Each row has a name. Each piece below is followed by the name of the row it came from, unless a question asks for something else. Each question is about the rows just above it.

[  17    7   12  -26   34   67 -104   43    7  -99   14   -1    0  -33
   20   20   24   80  -40  -49  -46  -13   -8   19   33   18  -17  -32
   -3   27  -52   46   46  -58    2] -> D
[-33 -32  33  31  10  20 -96  29  13  55  60  26 -19 -54  31  42  36   7
 -57 -64  24  38 -10  43 -50 -13 -28 -11 -14  43  -8 -24 -26 -64 -82] -> Q
[  1  14 -15  63 -62 -21  -4 -18 -17 -36  84  -2 -12  95  36 -60  25  21
 -14 -18 -20 -38 -21 -72 -45   1 -14  32 -50  58  43   0  76  40  14] -> F
[-26 -13  -7  65 -47 -63  62 -37  -6 109  36   3 -14  46  11 -20   1 -66
   9  16  53  13  -5 -24 -68 -22   1  35 -18   9  67 -55 -25  44 -30] -> K
[-15  -4 -18  37 -35 -67 101 -42  -5 102  -9  -6  -7  40 -12 -19 -20 -75
  35  47  52  13   7 -19 -39 -19  14  31   0 -23  61 -46 -38  56  -4] -> L
[ -9 -12  48 -75 -25 -34  76 -54 -27  14  -8  39  52  -4 -61 -36 -14 -79
  83  43 -27 -13   5 -39  32  -2  37  31   0 -35 -27 -32 -47  32  33] -> P
[  34   34  -19  -20  -24    5   34  -18  -19 -112   -2  -17   16   72
   -8  -59  -10   34   30   24  -58  -56   -3  -67   38   18   15   12
  -11    1   -8   41   74   48   80] -> B
Which row holds [102  -5 -42 101 -67 -35  37] read backwards?  L
asked: [ -9 -12  48 -75 -25 -34  76 -54 -27  14  -8  39  52  -4 -61 -36 -14 -79
  83  43 -27 -13   5 -39  32  -2  37  31   0 -35 -27 -32 -47  32  33]  P

[  9  21  23  57  10  -2  19  49 -58 -19 -22  20 -14  14  73 -61 -27  24
  -9  10  -8 -13 -15   7   4  16 -28 -25 -33 -38 -16   5  16  37 -43   6
  15 -20  22  50  91  -5 -27  42] : V
[-23  43  26  39  48 -27  19  63 -28  -9 -45  19  -8  22  34 -68 -82   4
  -9  22 -21 -12  31  23   0  -6 -37   1  41 -36 -48  34  94  -4 -21  35
 -37 -22   8  -2  -1  52  30  22] : G
[ 28   7  76  53  56  -4 -15  10 -20  16  21  49 -33  98  36  29  11  41
  -1  15 -83   1   1   0  28   0  -2  -7  17  15 -31 -43 -30  63   0  -3
  -8 -48 -30   9   4 -12 -22  60] : T
[-10  41  36  57  44 -20  20  67 -46 -12 -46  25 -15  32  57 -70 -68  17
 -10  22 -27 -13  17  19  11   2 -39 -10 -20 -40 -45  23  -4  30 -37   8
  -1  -2  35  52  94 -21 -22  39] : E
Which row holds this, read backwards? [-22 -21  94  52  35  -2  -1   8 -37  30  -4]  E
asked: [-23  43  26  39  48 -27  19  63 -28  -9 -45  19  -8  22  34 -68 -82   4
  -9  22 -21 -12  31  23   0  -6 -37   1  41 -36 -48  34  94  -4 -21  35
 -37 -22   8  -2  -1  52  30  22]  G
Which row holds this, read backwards? [-68 -70  57  32]  E
asked: [ 28   7  76  53  56  -4 -15  10 -20  16  21  49 -33  98  36  29  11  41
  -1  15 -83   1   1   0  28   0  -2  -7  17  15 -31 -43 -30  63   0  -3
  -8 -48 -30   9   4 -12 -22  60]  T
Which row holds this, read backwards? [ -4  23 -45 -40 -20 -10 -39   2  11  19]  E
Which row holds [ -9   4 -82] read backwards?  G

[ 24 -16  -7   5 -14  -4  15  -3   5] : U
[ 60 -11   8 -28 -24  10 -69 -21   7] : M
[ 38   7   8  14   4 -32 -29 -50  12] : H
[  4   8  -6  17   7  24 -16  -5   5] : X
[-9  8  8 -7  6 -2 -2  3  9] : W
[-8 -8 -1  2  3  0 14 22  3] : A
[  3   9 -22   0 -28 -10   9 -21  -4] : Z
[  60   -5   92   10   84 -103   47  -33   14] : N
[-9  8  8 -7  6 -2  1  3 -2] : R
asked: [  3   9 -22   0 -28 -10   9 -21  -4]  Z
Which value is in both X and R?  [8]
Which row holds [  5  -5 -16  24] read backwards?  X
Which row holds this, read backwards? [  47 -103]  N
The one value in Z and U:  [-4]

